Below is a small trained network, with its code and all its weights. Each question gives an input and a class and asks what happens when units are switched off, that is, made to give their printed mean instead of their output.

import numpy as np


def w(rows, s, z=0):
    codes = np.array(rows[::2]) - 128.0
    scale = np.full(codes.shape[1], s)
    scale[-1] = z or s
    return codes * scale


def f(y):
    return y / 2 * (1 + np.tanh(0.7978845608 * (y + 0.044715 * y**3)))


def log_softmax(a):
    a = a - a.max(-1, keepdims=True)
    return a - np.log(np.exp(a).sum(-1, keepdims=True))


def net(x, mask):
    res = np.array(x, float).reshape(1, 3) / 4 @ E
    y = f(res @ A[0][:, :-1].T + A[0][:, -1])
    res = res + np.where(mask, y, B[0][:, -1]) @ B[0][:, :-1]
    return log_softmax(res[-1] @ U[:, :-1].T + U[:, -1])


A, B = {}, {}
E = w([
[174,103,17,56,236,184,78,115,190,93,182],'x0',
[207,203,141,210,220,187,228,117,124,141,112],'x1',
[167,137,205,152,160,53,174,30,216,255,240],'x2',
],0.0098)
A[0] = w([
[174,200,157,180,208,227,190,130,112,115,41,58],'neuron 1',
[61,103,148,29,53,145,63,112,190,132,91,3],'neuron 2',
[157,112,180,127,152,74,93,74,139,145,200,24],'neuron 3',
[135,116,37,75,54,219,166,240,6,32,20,57],'neuron 4',
[122,141,170,199,45,90,156,210,52,141,55,158],'neuron 5',
[142,48,54,127,147,231,79,118,185,79,174,145],'neuron 6',
[132,106,58,97,209,187,96,133,177,114,154,5],'neuron 7',
[139,119,212,224,52,66,110,222,99,190,55,7],'neuron 8',
[126,2,119,45,56,48,51,142,106,125,133,231],'neuron 9',
],0.0067,0.0056)
B[0] = w([
[121,154,96,163,31,164,141,126,250,45,136,191],'neuron 1',
[32,148,104,166,55,143,118,70,188,113,94,162],'neuron 2',
[103,80,91,95,158,113,177,51,138,126,138,156],'neuron 3',
[143,56,138,112,118,68,154,63,122,106,191,248],'neuron 4',
[165,153,131,77,134,158,68,145,102,192,104,207],'neuron 5',
[126,126,210,60,133,151,57,154,106,168,134,187],'neuron 6',
[115,121,208,97,99,131,88,113,133,173,81,164],'neuron 7',
[159,105,190,76,84,154,142,122,169,145,117,182],'neuron 8',
[144,174,110,189,117,177,101,96,115,78,153,218],'neuron 9',
],0.013,0.017)
U = w([
[77,171,111,197,86,212,115,117,181,61,110,95],'0',
[141,126,173,52,115,174,86,155,113,181,82,94],'1',
[131,69,128,118,133,1,186,73,115,117,181,98],'2',
[181,169,127,159,145,154,119,169,59,94,176,255],'3',
[95,136,78,171,165,90,132,182,70,117,33,97],'4',
[87,113,118,179,141,107,145,177,81,138,119,100],'5',
],0.012,0.017)

Each question gives the input, the list of numbers given to net, and the class t.
The units are the neurons (one row each of A and B). Each row of codes is followed by its name. A weight is (code - 128) times the scale printed after its matrix; where a second scale follows, it is the last column's (A, B and U).
mask holds one flag per neuron, in row order. A switched-off neuron (its flag False) gives its mean, the last column of its row in B, instead of its output. The means were averaged over made-up inputs and are rounded, as every weight is.
A unit's drop is (log p(t) with every unit on - log p(t) with that unit switched off) / (log p(t) with every unit on - log p(t) with every unit switched off).
The circuit of an input: a set's keep is (log p(t) with only the set's units on - log p(t) with every unit switched off) / (log p(t) with every unit on - log p(t) with every unit switched off). Starting from all 9 units, units are removed one at a time, each time the one whose removal leaves the highest keep (on an exact tie, the one counted first), for as long as the keep stays at least 0.8.
circuit, biggest first: the units of the circuit, biggest drop first
unit that matters most: the unit with the biggest drop
top k neurons: the k neurons with the biggest drops, biggest first
drop of u: that unit's drop, to one decimal
input [-3,-6,-2], class 0: unit that matters most	neuron 2
input [2,-4,2], class 0: circuit, biggest first	neuron 4; neuron 5
input [-4,4,-6], class 2: top 3 neurons	neuron 4; neuron 9; neuron 6
input [3,-1,0], class 3: top 2 neurons	neuron 5; neuron 8
input [7,-3,-8], class 2: top 3 neurons	neuron 4; neuron 5; neuron 8
input [-3,-6,-1], class 0: top 2 neurons	neuron 2; neuron 9
input [6,-6,6], class 0: top 2 neurons	neuron 4; neuron 9
input [8,5,3], class 1: top 2 neurons	neuron 6; neuron 7
input [2,1,-2], class 3: top 3 neurons	neuron 5; neuron 8; neuron 4
input [5,-2,-3], class 1: top 3 neurons	neuron 6; neuron 7; neuron 1
input [7,-5,-6], class 1: top 2 neurons	neuron 6; neuron 7
input [7,5,-5], class 1: top 3 neurons	neuron 6; neuron 7; neuron 9
input [-3,-2,-3], class 3: top 3 neurons	neuron 6; neuron 1; neuron 7
input [1,1,-3], class 3: top 4 neurons	neuron 3; neuron 2; neuron 8; neuron 7
input [-6,0,-5], class 1: unit that matters most	neuron 5
input [-3,-7,6], class 0: top 2 neurons	neuron 4; neuron 9
input [-3,-3,3], class 3: top 4 neurons	neuron 4; neuron 1; neuron 2; neuron 6
input [7,-5,-7], class 1: top 4 neurons	neuron 6; neuron 7; neuron 1; neuron 3
input [-4,-1,-8], class 2: drop of neuron 4	1.7
input [0,-4,-8], class 2: drop of neuron 4	1.9
input [8,1,-6], class 1: circuit, biggest first	neuron 6
input [-3,0,-8], class 2: drop of neuron 4	1.3
input [0,-1,-8], class 2: drop of neuron 4	1.2
